Below is a small trained network, with its code and all its weights. Each question gives an input and a class and asks what happens when units are switched off, that is, made to give their printed mean instead of their output.

import numpy as np


def w(rows, s, z=0):
    codes = np.array(rows[::2]) - 128.0
    scale = np.full(codes.shape[1], s)
    scale[-1] = z or s
    return codes * scale


def f(y):
    return y / 2 * (1 + np.tanh(0.7978845608 * (y + 0.044715 * y**3)))


def log_softmax(a):
    a = a - a.max(-1, keepdims=True)
    return a - np.log(np.exp(a).sum(-1, keepdims=True))


def net(x, mask):
    res = np.array(x, float).reshape(1, 8) / 4 @ E
    y = f(res @ A[0][:, :-1].T + A[0][:, -1])
    res = res + np.where(mask, y, B[0][:, -1]) @ B[0][:, :-1]
    return log_softmax(res[-1] @ U[:, :-1].T + U[:, -1])


A, B = {}, {}
E = w([
[126,130,128,127,127,128,128,128],'x0',
[127,129,128,128,128,128,128,128],'x1',
[126,209,141,234,127,131,118,132],'x2',
[130,129,128,128,128,128,128,128],'x3',
[127,128,127,128,128,128,128,128],'x4',
[125,132,92,141,133,118,249,141],'x5',
[132,132,117,126,116,248,134,140],'x6',
[128,128,128,129,128,128,128,128],'x7',
],0.013)
A[0] = w([
[132,126,124,117,130,129,137,133,120],'N1',
[124,135,152,119,126,80,80,120,183],'N2',
[135,103,106,90,135,122,181,129,102],'N3',
[132,106,104,75,132,121,207,115,109],'N4',
[101,127,119,138,128,92,161,116,102],'N5',
[135,152,139,180,119,71,119,122,119],'N6',
[127,129,130,129,127,129,125,127,130],'N7',
[129,151,134,191,115,61,115,125,127],'N8',
[119,139,133,113,120,200,74,123,116],'N9',
[124,161,146,177,141,137,51,122,113],'N10',
[131,125,121,141,126,211,247,136,3],'N11',
[126,127,129,139,128,131,119,130,133],'N12',
[123,172,102,178,121,120,190,132,40],'N13',
[126,130,115,143,141,51,216,135,113],'N14',
[132,144,127,182,129,193,124,143,47],'N15',
[117,99,109,38,113,213,142,129,114],'N16',
[117,139,140,112,126,195,80,121,119],'N17',
[136,92,118,32,134,133,57,126,219],'N18',
[134,141,125,197,122,213,124,135,30],'N19',
[134,124,119,104,129,120,151,135,116],'N20',
[127,129,150,121,121,60,53,119,216],'N21',
[117,68,125,33,120,39,131,135,231],'N22',
[127,102,124,94,126,172,132,130,115],'N23',
[122,174,103,173,124,120,186,131,39],'N24',
],0.014,0.0035)
B[0] = w([
[125,125,111,121,125,121,130,136,131],'N1',
[133,133,145,126,173,124,61,148,185],'N2',
[131,133,83,171,98,91,119,174,182],'N3',
[146,130,66,180,94,72,123,194,207],'N4',
[118,132,121,139,117,116,175,108,161],'N5',
[94,132,198,158,157,122,144,171,188],'N6',
[127,127,131,131,126,132,125,128,129],'N7',
[96,140,218,157,164,111,148,174,199],'N8',
[128,129,126,130,47,180,182,113,212],'N9',
[152,130,152,208,69,114,84,181,220],'N10',
[126,135,77,64,226,91,20,174,235],'N11',
[128,128,139,140,121,134,120,126,134],'N12',
[100,122,167,91,185,141,153,58,201],'N13',
[122,120,111,159,100,99,253,79,227],'N14',
[163,121,102,144,93,138,78,69,198],'N15',
[86,126,164,62,135,160,172,239,228],'N16',
[129,127,130,123,50,172,175,115,204],'N17',
[103,125,164,31,177,193,163,53,238],'N18',
[179,110,92,148,85,146,65,55,219],'N19',
[113,136,89,142,114,116,127,138,147],'N20',
[139,134,158,125,198,121,26,158,217],'N21',
[189,126,24,143,111,98,93,12,253],'N22',
[113,135,145,89,128,145,145,178,171],'N23',
[101,123,165,92,180,142,150,62,196],'N24',
],0.028,0.013)
U = w([
[153,121,108,95,199,135,49,44,251],'0',
[83,116,178,76,94,199,224,137,107],'1',
[105,158,189,188,152,103,80,247,194],'2',
[197,118,118,203,13,149,114,101,42],'3',
[172,115,61,189,67,70,174,95,120],'4',
[101,134,99,100,160,102,101,253,19],'5',
[61,133,194,136,161,122,236,109,106],'6',
],0.0056,0.0013)

Each question gives the input, the list of numbers given to net, and the class t.
The units are the neurons (one row each of A and B). Each row of codes is followed by its name. A weight is (code - 128) times the scale printed after its matrix; where a second scale follows, it is the last column's (A, B and U).
mask holds one flag per neuron, in row order. A switched-off neuron (its flag False) gives its mean, the last column of its row in B, instead of its output. The means were averaged over made-up inputs and are rounded, as every weight is.
A unit's drop is (log p(t) with every unit on - log p(t) with that unit switched off) / (log p(t) with every unit on - log p(t) with every unit switched off).
The circuit of an input: a set's keep is (log p(t) with only the set's units on - log p(t) with every unit switched off) / (log p(t) with every unit on - log p(t) with every unit switched off). Starting from the 12 units with the biggest drops (on a tie, the unit counted first), units are removed one at a time, each time the one whose removal leaves the highest keep (on an exact tie, the one counted first), for as long as the keep stays at least 0.8.
circuit, biggest first: the units of the circuit, biggest drop first
k most important neurons: the k neurons with the biggest drops, biggest first
drop of u: that unit's drop, to one decimal
input [-1,-8,1,-2,5,6,0,2], class 6: circuit, biggest first => (N14; N13)
input [-3,-8,1,-7,-1,8,-8,3], class 6: circuit, biggest first => (N8)
input [1,-8,1,-3,4,-7,1,-2], class 3: 2 most important neurons => (N10; N11)
input [5,3,2,-1,-8,6,0,4], class 6: 2 most important neurons => (N22; N14)
input [3,3,0,-2,-3,5,7,3], class 5: 2 most important neurons => (N16; N22)
input [1,1,0,3,-8,7,2,-7], class 5: 4 most important neurons => (N11; N22; N4; N18)
input [2,2,3,-1,1,0,8,-5], class 3: 2 most important neurons => (N9; N18)
input [7,6,-8,4,-6,-3,1,8], class 1: 3 most important neurons => (N16; N11; N18)
input [-6,3,-8,-6,-4,1,5,8], class 5: 2 most important neurons => (N4; N11)
input [0,4,-1,2,1,5,1,-1], class 5: 2 most important neurons => (N11; N22)
input [2,4,5,2,2,8,0,0], class 6: 2 most important neurons => (N14; N22)
input [-1,4,6,5,-4,-7,-4,4], class 2: drop of N6 => 0.0
input [-7,-7,0,-5,-6,-7,7,-1], class 1: drop of N16 => 0.4
input [5,-8,-7,3,-2,3,-1,-2], class 4: drop of N22 => 1.0
input [6,8,-4,8,-2,5,0,8], class 4: most important neuron => (N22)
input [-7,8,5,6,-5,0,-5,-3], class 2: drop of N18 => 0.2
